Here is a tiny trained network, its code and every weight. The questions are about switching its units off for an input and a target symbol, where a switched-off unit gives its printed mean instead of its output.

import numpy as np


def w(rows, s, z=0):
    codes = np.array(rows[::2]) - 128.0
    scale = np.full(codes.shape[1], s)
    scale[-1] = z or s
    return codes * scale


def norm(h):
    return h / np.sqrt((h * h).mean(-1, keepdims=True) + 1e-5)


def f(y):
    return y / 2 * (1 + np.tanh(0.7978845608 * (y + 0.044715 * y**3)))


def softmax(a):
    e = np.exp(a - a.max(-1, keepdims=True))
    return e / e.sum(-1, keepdims=True)


def log_softmax(a):
    a = a - a.max(-1, keepdims=True)
    return a - np.log(np.exp(a).sum(-1, keepdims=True))


def net(x, mask):
    ids = ['γεζηθλμξτ'.index(c) for c in x.split()]
    T = len(ids)
    res = E[ids] + P[:T]
    u = 0
    for l in range(2):
        q, k, v = (norm(res) @ M[l].T for M in (Q, K, V))
        z = softmax(np.where(np.tri(T) > 0, q @ k.T / 4**0.5, -1e9)) @ v
        res = res + np.where(mask[u], z, O[l][:, -1]) @ O[l][:, :-1]
        u += 1
        y = f(norm(res) @ A[l][:, :-1].T + A[l][:, -1])
        res = res + np.where(mask[u : u + 8], y, B[l][:, -1]) @ B[l][:, :-1]
        u += 8
    return log_softmax(norm(res)[-1] @ U[:, :-1].T + U[:, -1])


Q, K, V, O, A, B = {}, {}, {}, {}, {}, {}
E = w([
[94,132,144,144,84,108,140,109,159,155,149,124],'γ',
[252,140,56,106,118,176,83,195,179,45,216,141],'ε',
[99,169,137,123,121,105,109,87,152,152,108,108],'ζ',
[118,103,160,142,118,98,187,137,92,123,150,138],'η',
[106,130,128,123,173,101,150,132,149,157,126,136],'θ',
[103,57,167,159,136,157,126,126,127,114,141,115],'λ',
[123,137,129,129,131,105,129,107,78,108,109,123],'μ',
[106,119,141,146,115,133,82,92,125,117,109,107],'ξ',
[108,111,141,120,183,133,107,114,131,108,110,110],'τ',
],0.002)
P = w([
[115,166,134,118,126,205,146,152,92,162,123,170],'0',
[126,85,128,116,135,74,129,79,175,91,105,202],'1',
[125,119,107,103,136,138,138,74,154,70,169,193],'2',
[89,178,74,205,133,114,114,137,125,156,150,75],'3',
[141,80,166,100,118,10,87,125,168,139,59,110],'4',
[159,173,135,74,111,86,146,94,109,41,163,88],'5',
[123,187,117,137,115,121,135,186,80,104,219,44],'6',
],0.0013)
Q[0] = w([
[218,41,114,180,109,69,32,241,177,225,51,208],'0.h0',
[38,193,67,236,166,215,124,203,50,191,156,80],'0.h0',
[2,203,100,253,160,225,184,164,13,194,158,32],'0.h0',
[198,170,41,120,139,237,130,157,181,45,239,226],'0.h0',
],0.0044)
K[0] = w([
[154,143,144,23,156,232,178,49,155,46,172,253],'0.h0',
[126,61,233,84,116,49,140,81,124,173,27,143],'0.h0',
[102,43,212,103,133,13,124,90,137,154,41,97],'0.h0',
[135,196,143,139,114,233,108,165,75,224,67,123],'0.h0',
],0.0047)
V[0] = w([
[163,68,171,175,65,122,193,152,46,81,156,153],'0.h0',
[156,84,95,88,253,133,182,201,163,137,174,152],'0.h0',
[126,71,153,159,165,202,33,119,116,72,83,84],'0.h0',
[90,82,152,147,76,157,153,139,234,138,183,140],'0.h0',
],0.0021)
O[0] = w([
[109,149,135,58,159,203,201,73,147,124,148,42,88],'0.h0',
[127,202,158,137,126,146,147,167,202,4,144,159,3],'0.h0',
[179,138,226,188,180,94,97,63,137,189,136,108,210],'0.h0',
[124,164,169,51,149,179,66,141,95,104,204,203,101],'0.h0',
],0.0023)
A[0] = w([
[100,126,144,143,91,99,132,99,155,94,113,183,251],'0.n0',
[112,163,66,52,69,201,218,121,201,77,151,87,127],'0.n1',
[4,142,157,37,99,179,145,122,45,146,97,114,126],'0.n2',
[175,167,95,83,162,243,161,126,162,116,135,99,123],'0.n3',
[162,201,124,82,105,185,61,200,148,48,193,225,177],'0.n4',
[55,26,162,99,150,105,119,84,91,113,193,147,158],'0.n5',
[21,167,245,50,129,157,153,88,85,132,145,128,125],'0.n6',
[117,141,203,120,123,115,118,91,174,181,55,95,225],'0.n7',
],0.0026,0.0023)
B[0] = w([
[98,157,126,170,220,104,120,132,84,184,130,91,201],'0.n0',
[115,58,155,181,179,67,84,142,68,124,127,112,127],'0.n1',
[187,159,57,222,159,102,151,104,215,55,145,154,141],'0.n2',
[62,77,159,114,114,36,103,130,122,122,122,121,101],'0.n3',
[116,166,122,150,126,110,174,116,100,222,53,51,134],'0.n4',
[125,221,54,158,117,109,111,150,142,231,51,114,204],'0.n5',
[201,105,4,147,194,172,80,154,174,143,138,183,144],'0.n6',
[116,105,78,132,169,94,179,132,27,131,187,107,254],'0.n7',
],0.0021,0.0027)
Q[1] = w([
[93,130,108,86,133,213,135,152,220,11,160,194],'1.h0',
[222,162,26,170,243,20,93,74,70,164,208,5],'1.h0',
[162,34,224,33,54,243,221,36,181,111,213,223],'1.h0',
[160,37,244,6,29,246,128,142,228,59,47,253],'1.h0',
],0.0054)
K[1] = w([
[41,160,62,169,213,204,139,105,195,62,109,214],'1.h0',
[253,113,126,44,129,100,103,186,167,111,215,20],'1.h0',
[38,97,129,156,192,191,221,24,72,169,129,195],'1.h0',
[23,109,124,141,182,151,158,53,89,131,47,248],'1.h0',
],0.0045)
V[1] = w([
[44,102,210,47,187,132,122,88,55,195,164,98],'1.h0',
[168,228,250,178,135,148,140,138,160,161,48,102],'1.h0',
[144,163,110,97,81,183,81,151,38,194,104,193],'1.h0',
[8,157,131,90,82,143,177,200,84,111,36,84],'1.h0',
],0.0025)
O[1] = w([
[117,111,160,158,47,178,184,100,122,93,112,185,251],'1.h0',
[88,252,196,143,108,92,148,165,171,136,102,113,122],'1.h0',
[101,165,120,78,62,139,68,144,131,185,109,208,168],'1.h0',
[53,127,71,157,72,80,143,107,63,140,33,130,40],'1.h0',
],0.0034,0.0022)
A[1] = w([
[47,175,109,102,66,134,149,115,124,134,74,170,85],'1.n0',
[25,47,90,60,45,136,63,133,86,112,112,229,19],'1.n1',
[103,164,225,189,139,134,182,129,128,76,152,133,52],'1.n2',
[177,109,110,77,176,146,80,138,155,161,182,117,145],'1.n3',
[109,156,71,72,166,124,101,146,101,169,121,117,137],'1.n4',
[95,87,90,158,98,152,215,73,102,91,61,94,57],'1.n5',
[168,108,187,118,81,209,131,80,96,206,153,197,56],'1.n6',
[173,114,182,41,145,254,117,154,193,95,195,173,3],'1.n7',
],0.0048,0.0032)
B[1] = w([
[46,125,114,159,146,120,182,138,118,19,116,146,150],'1.n0',
[55,131,91,16,149,47,136,64,191,152,252,124,152],'1.n1',
[168,78,152,134,67,141,104,99,164,101,166,218,138],'1.n2',
[69,135,109,120,89,161,165,146,142,71,75,167,172],'1.n3',
[183,79,164,120,83,164,102,147,153,166,113,164,140],'1.n4',
[164,189,172,46,66,172,168,105,179,166,137,89,159],'1.n5',
[162,111,147,167,141,55,68,161,86,194,92,76,254],'1.n6',
[98,155,203,69,152,179,72,144,10,135,184,114,143],'1.n7',
],0.004,0.0056)
U = w([
[200,106,137,181,146,46,36,179,52,215,74,62,191],'γ',
[117,181,210,61,184,231,71,170,33,94,195,159,144],'ε',
[33,99,70,27,107,34,102,80,153,162,224,166,121],'ζ',
[19,193,136,188,60,111,196,132,77,49,35,156,137],'η',
[194,174,150,66,49,189,219,51,166,191,113,30,134],'θ',
[166,82,44,109,45,230,82,182,190,163,38,232,95],'λ',
[195,78,213,216,61,121,123,52,163,75,209,243,105],'μ',
[162,17,39,183,222,163,171,128,123,28,142,75,163],'ξ',
[164,231,176,131,202,93,116,199,253,119,161,91,6],'τ',
],0.0041,0.0017)

Each question gives the input, a string of symbols that net reads in full, and the target symbol t.
The units are the heads (4 rows each of Q, K, V and O) and the neurons (one row each of A and B). Each row of codes is followed by its name. A weight is (code - 128) times the scale printed after its matrix; where a second scale follows, it is the last column's (O, A, B and U).
mask holds one flag per unit, layer by layer, with each layer's heads first. A switched-off unit (its flag False) gives its mean, the last column of its rows in O or B, instead of its output. The means were averaged over made-up inputs and are rounded, as every weight is.
A unit's drop is (log p(t) with every unit on - log p(t) with that unit switched off) / (log p(t) with every unit on - log p(t) with every unit switched off).
The circuit of an input: a set's keep is (log p(t) with only the set's units on - log p(t) with every unit switched off) / (log p(t) with every unit on - log p(t) with every unit switched off). Starting from the 12 units with the biggest drops (on a tie, the unit counted first), units are removed one at a time, each time the one whose removal leaves the highest keep (on an exact tie, the one counted first), for as long as the keep stays at least 0.8.
circuit, biggest first: the units of the circuit, biggest drop first
unit that matters most: the unit with the biggest drop
top k neurons: the k neurons with the biggest drops, biggest first
input γ λ ξ η ξ τ, target ξ: unit that matters most	0.h0
input μ μ ε μ λ, target ξ: circuit, biggest first	(1.h0; 0.h0; 1.n6)
input θ τ ζ, target η: circuit, biggest first	(0.h0; 1.n0)
input θ η μ ζ ξ, target θ: circuit, biggest first	(1.n5; 0.h0)
input γ μ ζ μ ξ, target ζ: circuit, biggest first	(1.n1; 0.h0)
input ξ μ λ η, target θ: circuit, biggest first	(0.h0; 1.n5)
input λ ξ ξ, target ε: circuit, biggest first	(0.h0; 1.n7)
input ξ ξ η ζ λ μ, target ζ: circuit, biggest first	(0.h0; 1.n1; 1.h0)
input γ μ η λ, target θ: top 2 neurons	(1.n5; 1.n6)
input μ η ξ γ, target ξ: top 2 neurons	(0.n2; 0.n6)
input θ γ μ θ, target λ: circuit, biggest first	(0.h0; 1.n4; 1.n6)
input ξ τ ζ η, target μ: circuit, biggest first	(0.h0; 1.n2)
input μ η μ ξ, target ξ: top 2 neurons	(0.n2; 0.n6)
input η θ η ε, target θ: top 2 neurons	(0.n4; 1.n5)
input γ ζ ξ, target λ: unit that matters most	0.n2
input η ξ ζ θ γ, target ζ: circuit, biggest first	(0.h0; 1.n1)
input ξ μ η λ μ, target ξ: circuit, biggest first	(0.h0; 0.n2; 1.h0)
input ξ ε θ ξ γ ζ, target ε: circuit, biggest first	(1.h0; 1.n7; 1.n3)
input ξ τ μ μ, target μ: top 2 neurons	(1.n2; 0.n5)
input ξ ξ γ τ μ, target λ: unit that matters most	0.h0
input μ ξ γ μ λ τ ζ, target ε: circuit, biggest first	(0.n6; 1.n7; 0.h0; 1.h0)
input ξ θ ζ μ ε, target ε: top 2 neurons	(1.n7; 1.n3)
input η θ θ μ ξ ξ, target θ: top 2 neurons	(1.n5; 1.n6)
input ξ η ξ η, target ξ: top 2 neurons	(0.n2; 0.n6)
input γ η μ ξ, target ξ: top 4 neurons	(0.n2; 0.n6; 1.n6; 0.n1)
